Below is a small trained network, with its code and all its weights. Each question gives an input and a class and asks what happens when units are switched off, that is, made to give their printed mean instead of their output.

import numpy as np


def w(rows, s, z=0):
    codes = np.array(rows[::2]) - 128.0
    scale = np.full(codes.shape[1], s)
    scale[-1] = z or s
    return codes * scale


def norm(h):
    return h / np.sqrt((h * h).mean(-1, keepdims=True) + 1e-5)


def f(y):
    return y / 2 * (1 + np.tanh(0.7978845608 * (y + 0.044715 * y**3)))


def log_softmax(a):
    a = a - a.max(-1, keepdims=True)
    return a - np.log(np.exp(a).sum(-1, keepdims=True))


def net(x, mask):
    res = np.array(x, float).reshape(1, 6) / 4 @ E
    u = 0
    for l in range(2):
        y = f(norm(res) @ A[l][:, :-1].T + A[l][:, -1])
        res = res + np.where(mask[u : u + 3], y, B[l][:, -1]) @ B[l][:, :-1]
        u += 3
    return log_softmax(norm(res)[-1] @ U[:, :-1].T + U[:, -1])


A, B = {}, {}
E = w([
[89,142,97,104,163,56],'x0',
[160,110,176,129,144,58],'x1',
[14,121,150,98,161,29],'x2',
[108,90,104,116,199,154],'x3',
[125,63,59,197,90,31],'x4',
[149,144,1,118,124,107],'x5',
],0.0056)
A[0] = w([
[92,119,190,40,127,71,168],'0.n1',
[201,179,61,181,105,161,87],'0.n2',
[100,143,45,17,255,164,2],'0.n3',
],0.006,0.00083)
B[0] = w([
[162,106,108,62,233,50,189],'0.n1',
[46,198,109,181,254,105,246],'0.n2',
[152,79,150,43,72,103,251],'0.n3',
],0.0095,0.0027)
A[1] = w([
[146,185,22,254,53,59,216],'1.n1',
[56,101,164,113,143,240,251],'1.n2',
[225,232,172,129,152,161,116],'1.n3',
],0.0086,0.0024)
B[1] = w([
[79,26,59,136,81,177,254],'1.n1',
[216,163,162,32,123,39,186],'1.n2',
[55,73,128,150,11,190,179],'1.n3',
],0.011,0.0077)
U = w([
[103,190,119,217,254,79,2],'0',
[151,163,173,73,8,231,78],'1',
[214,149,142,54,164,27,205],'2',
[23,40,18,235,67,226,199],'3',
],0.01,0.0043)

Each question gives the input, the list of numbers given to net, and the class t.
The units are the neurons (one row each of A and B). Each row of codes is followed by its name. A weight is (code - 128) times the scale printed after its matrix; where a second scale follows, it is the last column's (A, B and U).
mask holds one flag per neuron, layer by layer. A switched-off neuron (its flag False) gives its mean, the last column of its row in B, instead of its output. The means were averaged over made-up inputs and are rounded, as every weight is.
A unit's drop is (log p(t) with every unit on - log p(t) with that unit switched off) / (log p(t) with every unit on - log p(t) with every unit switched off).
The circuit of an input: a set's keep is (log p(t) with only the set's units on - log p(t) with every unit switched off) / (log p(t) with every unit on - log p(t) with every unit switched off). Starting from all 6 units, units are removed one at a time, each time the one whose removal leaves the highest keep (on an exact tie, the one counted first), for as long as the keep stays at least 0.8.
circuit, biggest first: the units of the circuit, biggest drop first
unit that matters most: the unit with the biggest drop
k most important neurons: the k neurons with the biggest drops, biggest first
k most important neurons of layer l: the k neurons of layer l with the biggest drops, biggest first
drop when u is switched off: that unit's drop, to one decimal
input [0,1,-7,7,1,-7], class 1: 2 most important neurons of layer 0 => [0.n3 0.n2]
input [3,1,3,-2,0,4], class 2: unit that matters most => 1.n1
input [-1,-4,-6,3,-5,2], class 1: 3 most important neurons => [1.n3 1.n2 1.n1]
input [-5,5,8,-2,3,-5], class 2: 3 most important neurons => [1.n1 0.n2 0.n1]
input [2,7,4,5,3,-4], class 0: 3 most important neurons => [1.n2 0.n3 1.n1]
input [-6,0,0,4,-1,-6], class 2: 2 most important neurons => [1.n2 1.n1]
input [2,5,-1,2,3,-7], class 0: 2 most important neurons of layer 1 => [1.n2 1.n1]
input [-3,-4,1,7,-8,-8], class 2: 2 most important neurons => [1.n2 1.n1]
input [-4,6,3,4,8,-6], class 2: 2 most important neurons of layer 1 => [1.n1 1.n3]
input [8,3,6,6,7,-8], class 0: 2 most important neurons of layer 1 => [1.n2 1.n1]
input [4,4,3,4,1,-6], class 0: 2 most important neurons => [1.n2 0.n3]
input [1,-6,7,-7,-3,7], class 2: 2 most important neurons of layer 0 => [0.n3 0.n1]
input [-8,6,-6,-5,-7,5], class 3: drop when 0.n3 is switched off => 0.2
input [5,-4,3,6,3,-7], class 2: circuit, biggest first => [1.n1]
input [-3,-2,6,5,-2,-7], class 2: drop when 1.n2 is switched off => 0.0
input [1,-7,2,0,-4,2], class 2: drop when 1.n1 is switched off => 0.1
